[128 = 0]
[132  98 113 146 138 133 115 155 124 116 129 110 124 123 109  62 128 117
 123 125 138 122 107 165 130 132 122 138 140  93 133 139 205] : (8)
[123 124 130  93 106 234 120 117 127 131 118  96 154 100 146  80 128 133
 153 124  76 107 163 109 136 126 114 133 114 175 100 139 150] : (13)
[139 116  94 128 129 209 124 152 116 128 147 106 121 114 102  32 115 106
  98 128 156 126  72 168 119 144 100 135 142  65 161 151 193] : (8)
[126 110 119 117 127 192 113 148 105 123 139  88 142 127 104  73 139 123
 133 123 122 121 123 138 129 125  90 142 142  92 133 125 136] : (13)
[135 141 132 122 109 161 135 122 147 128 133 119 134 128 157  85 127 128
 108 128  99 121 136 143 129 139  88 133 101 168 105 155 221] : (13)
[133 126 126 127 123  77 117 135 136 120 143 101 127 150 147  95 147 141
 133 122 110 113 158 149 136 130  83 116 116 193  44 123 161] : (13)
[123  90  95 146 154 102 105 163 115 110 141  91 119 115 113 118 138 118
 135 120 170 121 152 162 144 129 119 137 155 111  99 100 122] : (8)
[120  99 150 103 134 189 115 121 136 136 115 129 139 124 126 113 124 119
 143 121 142 127 134  99 126 134 113 129 141 107 106 131 114] : (8)
[132 127 117 123 109 109 121 134 134 121 146 106 137 122 143  93 132 128
 131 125 103 109 150 135 133 132 119 123 118 188  82 139 190] : (13)
[138 129  91 113 148 149 112 155 105 129 143 104 117 149 107  66 134 118
 118 122 171 127 121 126 124 140  63 128 168  86 159 122 130] : (8)
[119 131 154  61 102 255 132  97 133 157 109 126 162 127 118 100 116 127
 136 133  49 131 114  82 116 132 119 141 106  94 174 146 138] : (13)
[126  91 138 112 132 146 114 131 132 131 127 126 134 102 143  95 119 111
 138 120 155 117 145 126 131 141 103 127 146 124  93 129 139] : (8)
[106 102 198 116 107 231 129  81 173 145  89 128 162  97 176 131 106 125
 129 128  90 130 148 115 133 141 154 127  83 136  87 156 138] : (13)
[128 119 145 135 107 100 134 126 156 121 127 128 134 122 170 133 132 131
 128 128  88 114 159 153 134 129 124 127  93 202  80 138 196] : (13)
[138 145 128 109 112 224 132 126 135 141 144 140 128 129 144  82 110 113
  92 133 115 133  89 133 119 148  91 141 115 108 121 163 202] : (13)
[119  93 160 141 132 168 125 112 170 124 106 154 139 124 147 152 108 111
 120 129 161 141 119 110 126 137 175 131 122 105 110 142 177] : (13)
[115  73 168 127 123 191 117 128 152 119 107 108 150  94 139 114 128 126
 153 122 110 117 144 160 138 122 145 132 109 134  48 119 114] : (8)
[137 133 103 137 117  64 120 145 130 115 156 102 125 143 143  81 148 143
 130 126  93 110 138 177 134 127  89 124 114 193  29 128 191] : (13)
[133 128 126 115 105 210 132 124 140 137 136 135 143 104 141  82 107 113
 118 131 114 121 111 116 125 140 136 141 115 134 122 170 252] : (13)
[133 139 131  92 117 210 124 134 111 137 141 110 135 138 124  66 135 129
 126 126  93 127 126 124 124 131  72 138 124 113 139 135 146] : (13)
[134 147 133 105 100 156 135 119 138 136 147 131 138 109 158  96 118 123
 116 127  99 112 142 106 129 141  96 130 112 191 124 161 211] : (13)
[144 156 100 141 108 146 140 136 128 124 141 133 127 135 124  54 120 115
  91 134 119 125  78 126 119 141 120 133 129 129 153 178 255] : (13)
[123  88 146 155 135 178 125 124 169 127 107 137 128 124 137  98 108  98
 106 126 174 143  95 162 123 148 150 131 118  68 136 152 201] : (8)
[121 123 178  89  98 249 136  93 160 143 116 150 157 111 166 128 114 123
 126 129  80 126 137  94 124 137 118 141 100 171  99 160 182] : (13)
[146 123  93 124 143 165 124 152 106 128 134 104 111 143 112  40 131 123
 112 126 142 126 101 164 126 140  73 131 137 100 148 134 167] : (8)
[128 100 143 131 102 154 124 146 146 116 127 105 157 106 123  85 132 125
 139 129  89 116 114 154 129 118 147 147 101 134  88 150 251] : (13)
[136 138 128 104 108 255 136 134 127 138 141 120 141 131 124  59 117 126
 104 134  70 129  81 143 120 136 104 149 101  96 135 158 208] : (13)
[133 123 114  94 137 203 120 144 102 135 139 124 140 155  85  95 133 120
 132 128 135 131  96  75 113 120 110 147 159  70 201 133 140] : (8)
[128  94 161 161 119 133 138 119 172 135 103 162 125 106 174 150 110 120
 109 133 103 134 122 195 128 143 150 132  79 153  53 140 206] : (13)
[130  99 125 115 132 187 117 131 129 135 127 128 138 102 123  77 107 105
 126 126 154 122 107 119 126 144 127 132 145  93 112 147 176] : (8)
[132 115 148 127 117 213 135 124 157 135 128 150 135 112 152 100 102 105
  98 131 143 133  99 130 121 150 131 139 115 118 108 166 242] : (13)
[126  94 159 169 127 116 134 126 175 127 119 164 119 113 160 137 110 109
  96 131 152 142 112 175 125 150 147 130 106 119  75 143 199] : (8)
[135 136 119 133 103 114 127 143 128 115 152 106 141 115 137  75 139 135
 129 129  72 108 122 155 132 121 115 135 100 188  60 144 226] : (13)
[115  66 159 189 138 146 120 129 176 113  93 111 128 124 143 111 120 116
 114 128 153 141 116 230 140 137 170 122  94  82  34 127 177] : (8)
[119  75 128 150 148 116 112 134 144 126 121 133 114 110 132 111 104 100
 118 124 193 130 124 155 135 148 157 115 146  86  82 127 145] : (8)
[127 128 138  85 101 255 124 131 106 136 132 104 157 105 117  72 128 126
 145 128  46 114 121 127 126 125  98 150 110 117 139 135 138] : (13)
[141 140 101 121 106 145 129 143 123 125 159 128 138 106 131  27 121 114
 124 129 116 112 115  98 125 136 125 138 130 163 147 157 246] : (13)
[121  94 116 119 144 224 112 130 129 134  98  93 130 136 115  95 122 120
 135 123 145 132 125 135 130 135 114 127 136  70 150 122 107] : (8)
[120  92 139 118 111 255 123 126 127 133 100  96 153  98 107  52 114 117
 133 129  82 123  90 162 124 130 153 144 107  60 150 148 177] : (8)
[134 113 114 124 123 156 126 148 116 138 148 128 114 125 106  52 111 104
  97 130 142 135  64 168 114 149  96 135 130  57 179 149 175] : (8)
[129  90 139 128 125 178 116 138 134 124 118 113 139 103 124  58 120 114
 132 125 123 121 116 155 130 136 125 136 125  95 103 143 175] : (8)
[130 119 161 123 111 185 141 110 170 138 116 150 129 118 172 118 106 123
 105 131  99 129 125 153 124 146 115 134  88 160  95 159 227] : (13)
[141 103 105 153 143   1 117 167 114 102 143 113 122 144 104 106 157 134
 150 125 145 116 126 157 128 109 142 135 145 147 106 119 174] : (13)
[115 111 161  94 109 255 122 106 150 140 117 123 161  98 142 111 115 117
 139 124  93 120 138 108 130 136 115 135 115 126  85 143 133] : (13)
[132 130 114  91 101 242 125 141  90 126 140  87 153 112  96  48 138 129
 140 127  63 109 117 134 127 116 101 149 122 113 170 138 160] : (13)
[143 132  93 171 123  77 128 150 128 110 136 105 114 142 124  37 135 126
  96 131 130 117  72 196 128 135 122 118 117 132  78 159 240] : (13)
[140 136 138 141 117 125 139 119 152 136 130 154 122 125 158  94 110 117
  99 133 116 127 111 137 120 146 119 129 108 147 130 171 252] : (13)
[131 114 127 172 123  53 133 131 153 118 118 142 118 105 169 137 122 120
 117 130 130 123 155 180 138 135 155 119  99 183  50 135 208] : (13)
[146 159  97 129 121 159 136 136 127 123 134 121 121 153 130  51 131 127
  98 132 131 126  94 144 122 138  95 130 126 128 132 164 242] : (13)
[136 125 115 165 115  92 130 143 142 117 140 122 121 128 158 103 138 132
 112 132  95 121 126 196 137 132 118 127  94 179  63 141 229] : (13)
[132 115 158 152 121  62 142 129 160 119 115 156 124 125 169 167 142 138
 131 130  88 123 156 169 134 121 140 136  83 214  65 132 199] : (13)
[113 113 199  98  98 255 128  90 163 145  98 128 159  98 192 126 116 130
 132 128  35 124 153 153 131 140  95 139  56 158  51 140 148] : (13)
[122  77 151 168 148 118 116 130 167 121 107 137 118 135 150 114 118 118
 112 125 172 138 128 193 136 143 146 114 119 104  10 121 160] : (8)
[124 130 171 101 113 182 130 107 159 139 115 146 141 134 174 146 130 133
 131 125  86 124 157  98 127 135  88 134 102 168  78 135 162] : (13)
[130 109 177 131 117 194 141 113 176 142 113 177 134 112 167 139 105 108
 106 133 117 142 101 131 116 146 136 147  97 114 118 160 235] : (13)
[130 118 125 114 124 217 127 119 150 143 134 142 134 104 145  84  94  99
 104 128 155 129 108 109 124 156 120 132 131 104 121 162 214] : (13)
[130 117 131 111 123 210 122 127 141 136 128 124 139 121 130  83 114 118
 120 126 137 124 112 122 124 142 112 137 126 103 115 147 162] : (8)
[120 102 156 113 122 166 117 121 148 122 118 109 147 123 141 120 139 135
 153 122 106 114 165 120 133 124 123 128 116 161  63 122 136] : (13)
[139 142 121 123  96 142 132 143 131 115 153 108 144 110 134  61 135 134
 122 129  75 107 115 149 130 125 106 140 103 183  76 153 242] : (13)
[142 112 105 184 134   2 123 169 127  97 136 112 108 161 108  60 153 135
 109 130 143 121  82 222 129 122 132 117 126 132  47 133 218] : (13)
[117  90 208 137 114 154 131 100 182 143  96 154 138 110 186 173 114 135
 126 130  81 131 155 170 132 139 137 125  74 175  73 134 141] : (13)
[146 160  91  82 101 219 137 153  83 122 155  94 139 113  92  44 139 130
 130 128  73 108 107 131 126 119  71 150 140 134 179 140 188] : (13)
[134 103 103 130 142 193 113 148 125 132 138 119 120 129 110  64 110 102
 106 124 189 129  92 142 123 149 105 128 148  70 155 146 188] : (8)
[135 105  89 145 139  99 111 158 110 110 134  91 124 120 107  78 141 120
 134 122 150 113 145 152 136 124 117 131 149 128 159 128 164] : (8)
[111  95 182 121  90 255 125 113 162 125  98  94 170  78 165  95 122 129
 134 128  22 112 137 188 139 135 125 143  66 139  21 149 195] : (13)
[125  84 159 181 138  61 131 123 188 127 107 170 114  93 180 175 103 111
 109 129 177 136 144 182 133 154 165 117 110 142  58 136 171] : (13)
[145 134  93 112 125 182 130 143 111 132 146 128 122 116 114  56 110 110
 113 129 145 121  96 122 122 141 110 138 143 105 172 159 218] : (8)
[131 107 142 146 114 127 137 128 160 124 120 148 135 121 150 137 118 124
 118 133 117 129 118 151 125 126 168 140 108 153  93 147 237] : (13)
[117  92 185 148 115 190 131 100 184 129  91 142 148 119 155 145 115 123
 121 131 108 136 123 148 127 134 165 137  95 123  84 151 205] : (13)
[108 102 187 122 112 226 127  91 176 134  94 131 158 116 152 142 107 124
 131 129 124 135 135  97 130 132 174 128 103 108 110 158 153] : (8)
[113 106 158 110 130 245 120 100 153 145  98 111 146 122 143  96 108 118
 134 124 135 132 133 102 129 145 128 118 117  91 132 142 106] : (8)
[139 129 122 171 116  61 136 139 140 116 134 142 120 132 152 111 137 135
 111 136  91 125 114 193 127 127 131 129  97 177  73 150 242] : (13)
[117 106 125  83 123 255 124 103 128 153 110  94 150 114 117  88 105 115
 138 124 121 127 126  84 124 138 134 127 132  77 220 138  94] : (13)
[120  98 157 145 114 110 124 127 162 112 118 133 145 106 150 141 131 126
 140 128 105 121 150 155 132 119 163 132 101 167  45 132 183] : (13)
[122  96 139 134 125 180 122 116 162 133 115 143 131 106 154 120  99 105
 119 127 172 130 132 129 131 150 152 121 127 118  59 145 179] : (13)
[125 130 132 101 104 205 122 118 130 128 127 107 153 114 140  82 132 134
 149 125  72 106 153 104 133 125 114 134 116 182 108 142 178] : (13)
[113  75 179 154 120 128 116 123 172 115 111 121 145 107 155 135 128 127
 139 125 118 126 151 187 139 129 152 125  97 146   1 117 133] : (13)
[130 106 152 138 130 170 129 125 161 127 112 135 130 139 152 106 120 122
 110 129 140 134 113 158 126 141 120 134 109 120  70 145 219] : (13)
[118 122 173 104 119 248 128  93 164 145  93 126 146 139 164 119 117 129
 120 127 102 136 131 113 126 144 100 127 101 114  94 148 121] : (13)
[140 109 111 143 134 160 123 158 121 121 144 120 123 112  97  39 117 105
 105 127 179 126  78 157 123 139 128 133 139  77 148 155 220] : (8)
[127 102 127 113 132 206 119 128 130 138 113 122 137 114 117  76 111 108
 130 126 143 129 105 119 122 139 133 134 132  68 157 143 168] : (8)
[134 131 129 118 122 176 128 126 150 133 131 132 136 130 148  85 117 122
 111 129 126 125 118 124 127 143 108 131 116 137  93 153 219] : (13)
[136  97  95 144 140  62 112 154 115 115 143 110 114 114 128  68 131 109
 130 122 163 113 142 153 134 137 116 122 153 131 164 130 166] : (13)
[150 135  82 146 130 116 135 164 103 112 151 124 111 147  69  47 134 115
 101 130 170 125  65 137 117 128 123 136 163  98 199 158 234] : (13)
[130 102 141 106 125 189 120 140 119 128 129 126 144 112 115  91 127 116
 140 125 121 121 110 106 123 126 125 146 138 105 137 137 161] : (8)
[114 102 178 103 113 201 117 110 163 130 113 122 162 111 152 130 127 126
 153 123  94 123 151 116 132 125 125 135 110 144  53 130 123] : (13)
[147 127  86 141 131 134 132 159 109 118 145 111 116 130  95  39 126 114
 102 129 167 125  75 155 121 134 115 136 153  85 180 155 226] : (8)
[146 135 108 102 133 149 126 155 105 128 141 135 129 148 100  91 139 127
 132 127 141 125 103  83 116 117 109 151 152 116 190 135 194] : (13)
[127 104 141 106 130 159 115 131 133 125 113 103 141 118 134  89 144 131
 151 120 100 113 156 128 133 123 105 132 127 142 100 119 117] : (13)
[126 122 144  93 120 229 119 130 117 136 134 116 141 121 127  79 129 124
 134 124 105 124 128 120 126 134  89 136 127 114 121 132 134] : (13)
